Below is a small trained network, with its code and all its weights. Each question gives an input and a class and asks what happens when units are switched off, that is, made to give their printed mean instead of their output.

import numpy as np


def w(rows, s, z=0):
    codes = np.array(rows[::2]) - 128.0
    scale = np.full(codes.shape[1], s)
    scale[-1] = z or s
    return codes * scale


def f(y):
    return y / 2 * (1 + np.tanh(0.7978845608 * (y + 0.044715 * y**3)))


def log_softmax(a):
    a = a - a.max(-1, keepdims=True)
    return a - np.log(np.exp(a).sum(-1, keepdims=True))


def net(x, mask):
    res = np.array(x, float).reshape(1, 7) / 4 @ E
    y = f(res @ A[0][:, :-1].T + A[0][:, -1])
    res = res + np.where(mask, y, B[0][:, -1]) @ B[0][:, :-1]
    return log_softmax(res[-1] @ U[:, :-1].T + U[:, -1])


A, B = {}, {}
E = w([
[165,138,119,151,109,182],'x0',
[187,133,166,194,2,160],'x1',
[115,192,94,109,143,234],'x2',
[191,138,62,80,152,164],'x3',
[47,47,68,122,95,177],'x4',
[127,149,53,199,163,117],'x5',
[176,58,208,183,173,175],'x6',
],0.008)
A[0] = w([
[141,70,150,143,123,176,211],'neuron 0',
[136,124,136,110,86,206,251],'neuron 1',
[179,140,171,108,175,86,208],'neuron 2',
[171,121,136,191,236,146,168],'neuron 3',
[157,148,182,104,194,55,132],'neuron 4',
[90,129,112,137,178,59,98],'neuron 5',
[151,116,79,117,183,212,205],'neuron 6',
[116,97,128,120,150,203,140],'neuron 7',
[200,125,119,147,205,122,187],'neuron 8',
[123,55,147,144,99,104,92],'neuron 9',
[112,123,103,138,135,112,67],'neuron 10',
[62,153,93,188,215,68,94],'neuron 11',
[138,146,100,171,142,138,204],'neuron 12',
[165,144,10,156,61,77,139],'neuron 13',
[123,31,201,208,113,120,164],'neuron 14',
[144,139,144,93,168,151,235],'neuron 15',
[134,122,127,126,197,157,59],'neuron 16',
[157,180,33,145,90,97,104],'neuron 17',
[93,91,114,96,170,84,117],'neuron 18',
[62,25,73,79,167,29,161],'neuron 19',
[103,187,173,112,118,127,68],'neuron 20',
[124,110,90,120,121,161,130],'neuron 21',
],0.012,0.003)
B[0] = w([
[95,75,109,146,100,152,179],'neuron 0',
[152,158,94,120,92,182,190],'neuron 1',
[173,115,134,72,146,83,190],'neuron 2',
[116,141,193,167,62,182,210],'neuron 3',
[181,145,85,66,144,77,198],'neuron 4',
[120,182,84,160,158,122,179],'neuron 5',
[154,111,114,29,91,187,211],'neuron 6',
[112,90,84,114,78,158,172],'neuron 7',
[125,133,177,140,64,107,190],'neuron 8',
[96,71,156,109,116,102,166],'neuron 9',
[130,111,115,157,152,128,132],'neuron 10',
[101,197,85,210,129,184,207],'neuron 11',
[159,129,118,163,95,139,163],'neuron 12',
[249,94,166,200,168,116,200],'neuron 13',
[136,59,171,158,50,86,227],'neuron 14',
[152,126,114,90,91,98,173],'neuron 15',
[130,119,147,116,72,134,159],'neuron 16',
[150,99,187,160,102,134,189],'neuron 17',
[124,192,119,120,167,139,180],'neuron 18',
[81,161,112,86,249,78,244],'neuron 19',
[154,148,104,97,128,133,145],'neuron 20',
[162,121,125,113,165,171,153],'neuron 21',
],0.021,0.011)
U = w([
[102,119,22,41,96,207,142],'0',
[114,67,118,131,177,192,51],'1',
[3,49,207,79,147,62,30],'2',
[156,132,149,42,163,11,94],'3',
[64,5,55,142,117,131,5],'4',
[29,196,46,174,181,92,112],'5',
[158,45,212,126,16,154,230],'6',
],0.0064,0.0028)

Each question gives the input, the list of numbers given to net, and the class t.
The units are the neurons (one row each of A and B). Each row of codes is followed by its name. A weight is (code - 128) times the scale printed after its matrix; where a second scale follows, it is the last column's (A, B and U).
mask holds one flag per neuron, in row order. A switched-off neuron (its flag False) gives its mean, the last column of its row in B, instead of its output. The means were averaged over made-up inputs and are rounded, as every weight is.
A unit's drop is (log p(t) with every unit on - log p(t) with that unit switched off) / (log p(t) with every unit on - log p(t) with every unit switched off).
The circuit of an input: a set's keep is (log p(t) with only the set's units on - log p(t) with every unit switched off) / (log p(t) with every unit on - log p(t) with every unit switched off). Starting from the 12 units with the biggest drops (on a tie, the unit counted first), units are removed one at a time, each time the one whose removal leaves the highest keep (on an exact tie, the one counted first), for as long as the keep stays at least 0.8.
units of the circuit, in order: the units of the circuit, biggest drop first
k most important neurons: the k neurons with the biggest drops, biggest first
drop of u: that unit's drop, to one decimal
input [-7,-4,3,-4,-8,-4,7], class 3: units of the circuit, in order -> (neuron 4)
input [2,1,4,-1,-6,-6,2], class 3: units of the circuit, in order -> (neuron 14; neuron 2)
input [-4,2,5,4,2,0,-6], class 6: 2 most important neurons -> (neuron 19; neuron 17)
input [-6,4,-5,5,3,2,-3], class 3: 2 most important neurons -> (neuron 13; neuron 11)
input [8,-7,-4,7,0,-1,3], class 0: 4 most important neurons -> (neuron 14; neuron 13; neuron 6; neuron 17)
input [-5,0,0,8,-4,4,-6], class 6: 3 most important neurons -> (neuron 17; neuron 19; neuron 13)
input [-2,4,-8,-3,5,6,0], class 2: units of the circuit, in order -> (neuron 19; neuron 9)
input [-2,-2,-8,-8,4,2,2], class 2: 2 most important neurons -> (neuron 14; neuron 9)
input [4,5,8,-7,3,-1,-3], class 0: 2 most important neurons -> (neuron 14; neuron 1)
input [-3,-2,4,-5,-7,6,1], class 5: 2 most important neurons -> (neuron 11; neuron 14)
input [8,-8,2,-3,-2,-6,3], class 0: 4 most important neurons -> (neuron 14; neuron 13; neuron 17; neuron 4)
input [-6,-5,5,0,-7,7,5], class 6: 2 most important neurons -> (neuron 3; neuron 8)
input [-5,0,-1,-7,7,7,8], class 2: 2 most important neurons -> (neuron 19; neuron 14)
input [-7,0,8,-2,8,3,7], class 0: units of the circuit, in order -> (neuron 6)
input [-2,-3,6,-3,-5,8,-8], class 5: 2 most important neurons -> (neuron 11; neuron 5)
input [4,-2,6,-1,-4,3,-8], class 6: 2 most important neurons -> (neuron 17; neuron 19)
input [-3,-2,7,-4,2,-5,2], class 0: drop of neuron 14 -> 0.2
input [-6,5,4,-2,6,-5,-2], class 0: drop of neuron 17 -> 0.5
input [-5,-5,2,5,-1,7,-7], class 5: drop of neuron 11 -> 0.5
input [4,-4,6,-7,-4,7,-5], class 5: units of the circuit, in order -> (neuron 11)
